Here is a tiny trained network, its code and every weight. The questions are about switching its units off for an input and a class, where a switched-off unit gives its printed mean instead of its output.

import numpy as np


def w(rows, s, z=0):
    codes = np.array(rows[::2]) - 128.0
    scale = np.full(codes.shape[1], s)
    scale[-1] = z or s
    return codes * scale


def f(y):
    return np.maximum(y, 0)


def log_softmax(a):
    a = a - a.max(-1, keepdims=True)
    return a - np.log(np.exp(a).sum(-1, keepdims=True))


def net(x, mask):
    res = np.array(x, float).reshape(1, 5) / 4 @ E
    y = f(res @ A[0][:, :-1].T + A[0][:, -1])
    res = res + np.where(mask, y, B[0][:, -1]) @ B[0][:, :-1]
    return log_softmax(res[-1] @ U[:, :-1].T + U[:, -1])


A, B = {}, {}
E = w([
[100,92,108,110,137,196,138,209,163],'x0',
[105,127,102,120,97,124,108,142,122],'x1',
[167,161,105,149,104,155,113,149,126],'x2',
[65,137,176,189,75,94,133,125,158],'x3',
[143,118,97,70,77,71,249,122,123],'x4',
],0.016)
A[0] = w([
[76,149,97,152,146,102,124,134,149,130],'n0',
[155,129,104,107,134,95,114,89,82,143],'n1',
[105,165,98,134,142,115,122,103,141,103],'n2',
[117,122,100,152,197,124,3,82,121,121],'n3',
[131,82,117,128,110,93,117,127,104,110],'n4',
[122,122,128,92,120,110,167,148,185,98],'n5',
[152,151,193,164,78,73,109,86,121,70],'n6',
[105,155,103,106,90,137,149,97,99,105],'n7',
[61,126,190,186,116,176,37,117,165,111],'n8',
[190,125,129,90,95,71,131,115,58,153],'n9',
[106,147,172,183,65,84,160,127,142,255],'n10',
[140,106,79,65,137,153,142,64,71,159],'n11',
[133,126,118,159,97,69,137,122,142,26],'n12',
[134,141,87,76,208,163,122,139,58,211],'n13',
],0.011,0.0061)
B[0] = w([
[158,84,182,122,136,114,131,153,98,157],'n0',
[79,215,176,118,193,214,201,143,61,190],'n1',
[117,128,103,130,81,181,112,183,123,142],'n2',
[219,45,67,37,56,35,83,56,240,240],'n3',
[158,75,105,185,164,172,147,160,123,149],'n4',
[149,49,86,100,146,95,128,103,143,180],'n5',
[193,88,56,77,42,99,69,113,238,208],'n6',
[143,72,99,149,213,116,131,136,151,170],'n7',
[85,103,203,173,228,149,169,198,24,250],'n8',
[74,196,136,177,191,117,170,151,30,223],'n9',
[147,60,141,65,157,181,58,106,206,249],'n10',
[104,171,140,141,146,122,176,110,94,217],'n11',
[135,204,120,168,139,73,152,97,140,161],'n12',
[135,51,141,3,116,7,133,179,146,236],'n13',
],0.0069,0.014)
U = w([
[149,122,92,117,78,57,99,89,123,254],'0',
[135,85,110,95,103,170,63,103,148,37],'1',
[72,167,193,216,181,183,104,118,5,133],'2',
],0.012,0.00095)

Each question gives the input, the list of numbers given to net, and the class t.
The units are the neurons (one row each of A and B). Each row of codes is followed by its name. A weight is (code - 128) times the scale printed after its matrix; where a second scale follows, it is the last column's (A, B and U).
mask holds one flag per neuron, in row order. A switched-off neuron (its flag False) gives its mean, the last column of its row in B, instead of its output. The means were averaged over made-up inputs and are rounded, as every weight is.
A unit's drop is (log p(t) with every unit on - log p(t) with that unit switched off) / (log p(t) with every unit on - log p(t) with every unit switched off).
The circuit of an input: a set's keep is (log p(t) with only the set's units on - log p(t) with every unit switched off) / (log p(t) with every unit on - log p(t) with every unit switched off). Starting from the 12 units with the biggest drops (on a tie, the unit counted first), units are removed one at a time, each time the one whose removal leaves the highest keep (on an exact tie, the one counted first), for as long as the keep stays at least 0.8.
units of the circuit, in order: the units of the circuit, biggest drop first
most important unit: the unit with the biggest drop
k most important neurons: the k neurons with the biggest drops, biggest first
drop of u: that unit's drop, to one decimal
input [5,4,6,2,-7], class 2: most important unit => n8
input [2,5,-6,2,-8], class 2: 4 most important neurons => [n8, n6, n10, n13]
input [-1,-5,-5,-4,-2], class 0: units of the circuit, in order => [n10, n13]
input [-4,-7,2,4,0], class 1: units of the circuit, in order => [n10, n13]
input [8,-3,-4,-1,5], class 0: 2 most important neurons => [n10, n8]
input [0,-4,0,-3,-4], class 0: units of the circuit, in order => [n10, n3]
input [7,1,5,-3,4], class 0: 2 most important neurons => [n10, n13]
input [0,-3,-7,-3,2], class 2: 4 most important neurons => [n3, n6, n10, n11]
input [-4,1,8,4,-6], class 1: 2 most important neurons => [n3, n8]
input [-7,3,-3,2,-7], class 1: 3 most important neurons => [n3, n8, n13]
input [7,2,2,-8,1], class 0: 2 most important neurons => [n13, n10]
input [-4,-7,0,-6,-6], class 0: 3 most important neurons => [n3, n10, n13]
input [2,-2,1,8,-4], class 2: 2 most important neurons => [n8, n13]
input [2,5,7,8,-6], class 2: units of the circuit, in order => [n8]
input [-4,7,-3,-6,-7], class 0: 3 most important neurons => [n3, n10, n13]
input [-1,8,-1,-1,-8], class 0: 2 most important neurons => [n3, n10]
input [-4,5,6,7,-5], class 1: 2 most important neurons => [n10, n6]
input [-6,4,3,1,0], class 1: 2 most important neurons => [n10, n13]
input [-4,-6,8,4,-7], class 1: drop of n8 => 0.1
input [-6,-7,-3,6,-4], class 1: drop of n11 => 0.0
input [4,7,5,8,8], class 1: drop of n10 => 0.9
input [6,-6,8,-8,7], class 0: most important unit => n13
